Below is a small trained network, with its code and all its weights. Each question gives an input and a class and asks what happens when units are switched off, that is, made to give their printed mean instead of their output.

import numpy as np


def w(rows, s, z=0):
    codes = np.array(rows[::2]) - 128.0
    scale = np.full(codes.shape[1], s)
    scale[-1] = z or s
    return codes * scale


def norm(h):
    return h / np.sqrt((h * h).mean(-1, keepdims=True) + 1e-5)


def f(y):
    return y / 2 * (1 + np.tanh(0.7978845608 * (y + 0.044715 * y**3)))


def log_softmax(a):
    a = a - a.max(-1, keepdims=True)
    return a - np.log(np.exp(a).sum(-1, keepdims=True))


def net(x, mask):
    res = np.array(x, float).reshape(1, 6) / 4 @ E
    u = 0
    for l in range(2):
        y = f(norm(res) @ A[l][:, :-1].T + A[l][:, -1])
        res = res + np.where(mask[u : u + 10], y, B[l][:, -1]) @ B[l][:, :-1]
        u += 10
    return log_softmax(norm(res)[-1] @ U[:, :-1].T + U[:, -1])


A, B = {}, {}
E = w([
[201,204,109,196],'x0',
[132,131,127,127],'x1',
[27,139,3,149],'x2',
[160,42,86,148],'x3',
[129,128,128,127],'x4',
[126,127,128,129],'x5',
],0.0071)
A[0] = w([
[150,111,100,167,31],'L0N1',
[213,131,159,26,100],'L0N2',
[93,221,176,90,106],'L0N3',
[126,161,98,142,225],'L0N4',
[153,77,110,141,1],'L0N5',
[197,214,104,150,71],'L0N6',
[63,194,218,116,53],'L0N7',
[104,106,166,119,48],'L0N8',
[168,6,121,169,44],'L0N9',
[60,83,195,97,61],'L0N10',
],0.012,0.0033)
B[0] = w([
[196,160,105,137,133],'L0N1',
[83,117,191,193,250],'L0N2',
[181,95,100,76,231],'L0N3',
[145,77,117,166,209],'L0N4',
[130,210,115,43,127],'L0N5',
[170,79,89,182,253],'L0N6',
[183,172,6,85,220],'L0N7',
[155,93,77,82,133],'L0N8',
[160,254,76,37,218],'L0N9',
[146,32,145,184,214],'L0N10',
],0.0075,0.0044)
A[1] = w([
[131,96,150,173,184],'L1N1',
[87,77,111,178,146],'L1N2',
[83,113,48,156,153],'L1N3',
[196,73,102,100,56],'L1N4',
[195,129,246,104,168],'L1N5',
[68,65,156,49,136],'L1N6',
[150,46,102,57,71],'L1N7',
[157,216,94,37,75],'L1N8',
[113,126,112,129,2],'L1N9',
[143,156,128,170,109],'L1N10',
],0.014,0.0043)
B[1] = w([
[131,62,175,128,180],'L1N1',
[154,148,178,110,183],'L1N2',
[81,164,213,68,230],'L1N3',
[129,139,191,51,182],'L1N4',
[9,167,91,95,253],'L1N5',
[199,113,83,243,204],'L1N6',
[202,134,113,128,193],'L1N7',
[189,125,135,36,198],'L1N8',
[99,175,116,128,111],'L1N9',
[163,45,77,117,155],'L1N10',
],0.011,0.0073)
U = w([
[5,151,189,113,118],'0',
[184,184,37,13,47],'1',
[190,70,79,241,93],'2',
[138,112,164,80,254],'3',
],0.011,0.005)

Each question gives the input, the list of numbers given to net, and the class t.
The units are the neurons (one row each of A and B). Each row of codes is followed by its name. A weight is (code - 128) times the scale printed after its matrix; where a second scale follows, it is the last column's (A, B and U).
mask holds one flag per neuron, layer by layer. A switched-off neuron (its flag False) gives its mean, the last column of its row in B, instead of its output. The means were averaged over made-up inputs and are rounded, as every weight is.
A unit's drop is (log p(t) with every unit on - log p(t) with that unit switched off) / (log p(t) with every unit on - log p(t) with every unit switched off).
The circuit of an input: a set's keep is (log p(t) with only the set's units on - log p(t) with every unit switched off) / (log p(t) with every unit on - log p(t) with every unit switched off). Starting from the 12 units with the biggest drops (on a tie, the unit counted first), units are removed one at a time, each time the one whose removal leaves the highest keep (on an exact tie, the one counted first), for as long as the keep stays at least 0.8.
units of the circuit, in order: the units of the circuit, biggest drop first
most important unit: the unit with the biggest drop
k most important neurons: the k neurons with the biggest drops, biggest first
top k neurons in layer l: the k neurons of layer l with the biggest drops, biggest first
input [-8,5,-1,-8,7,4], class 1: most important unit : L0N7
input [-4,-4,7,3,5,-7], class 0: units of the circuit, in order : [L1N3 L1N8]
input [4,-2,2,2,2,-8], class 3: 2 most important neurons : [L1N6 L1N3]
input [-7,6,6,4,-8,7], class 2: units of the circuit, in order : [L1N6 L1N5]
input [5,4,-4,1,5,-5], class 2: top 3 neurons in layer 1 : [L1N3 L1N10 L1N4]
input [6,7,4,-3,-6,-3], class 2: 4 most important neurons : [L1N5 L1N8 L1N10 L1N4]
input [6,-6,4,-4,7,3], class 2: top 2 neurons in layer 0 : [L0N6 L0N9]
input [6,5,5,1,5,-2], class 2: 2 most important neurons : [L1N5 L0N6]
input [7,-2,-6,-3,1,-7], class 2: units of the circuit, in order : [L1N3 L0N6]
input [6,4,6,-2,8,-5], class 0: 3 most important neurons : [L1N3 L1N6 L1N7]
input [-3,-2,-7,7,4,5], class 0: units of the circuit, in order : [L1N5 L0N2]
input [4,1,-6,7,-6,6], class 1: top 2 neurons in layer 0 : [L0N9 L0N10]
input [-8,-2,-7,-5,-4,0], class 2: units of the circuit, in order : [L1N6 L1N3]
input [-4,1,2,-6,-6,5], class 1: most important unit : L0N7
input [-6,-3,-7,-8,-1,-3], class 1: top 2 neurons in layer 0 : [L0N7 L0N3]
input [-5,0,7,3,-2,3], class 0: units of the circuit, in order : [L1N3 L1N8]
input [6,4,-6,-7,5,0], class 1: 4 most important neurons : [L0N7 L1N3 L0N10 L0N3]
input [-8,3,-1,-7,-6,3], class 2: 2 most important neurons : [L1N6 L0N10]
input [-7,-2,-8,-8,6,8], class 0: top 3 neurons in layer 0 : [L0N2 L0N9 L0N10]
input [-7,7,-5,3,2,3], class 2: most important neuron : [L1N6]
input [-4,8,5,-7,7,7], class 1: top 2 neurons in layer 0 : [L0N3 L0N2]
input [-5,2,0,5,0,4], class 1: top 2 neurons in layer 0 : [L0N9 L0N2]
input [-3,7,-3,4,6,4], class 1: 3 most important neurons : [L0N9 L1N8 L1N3]
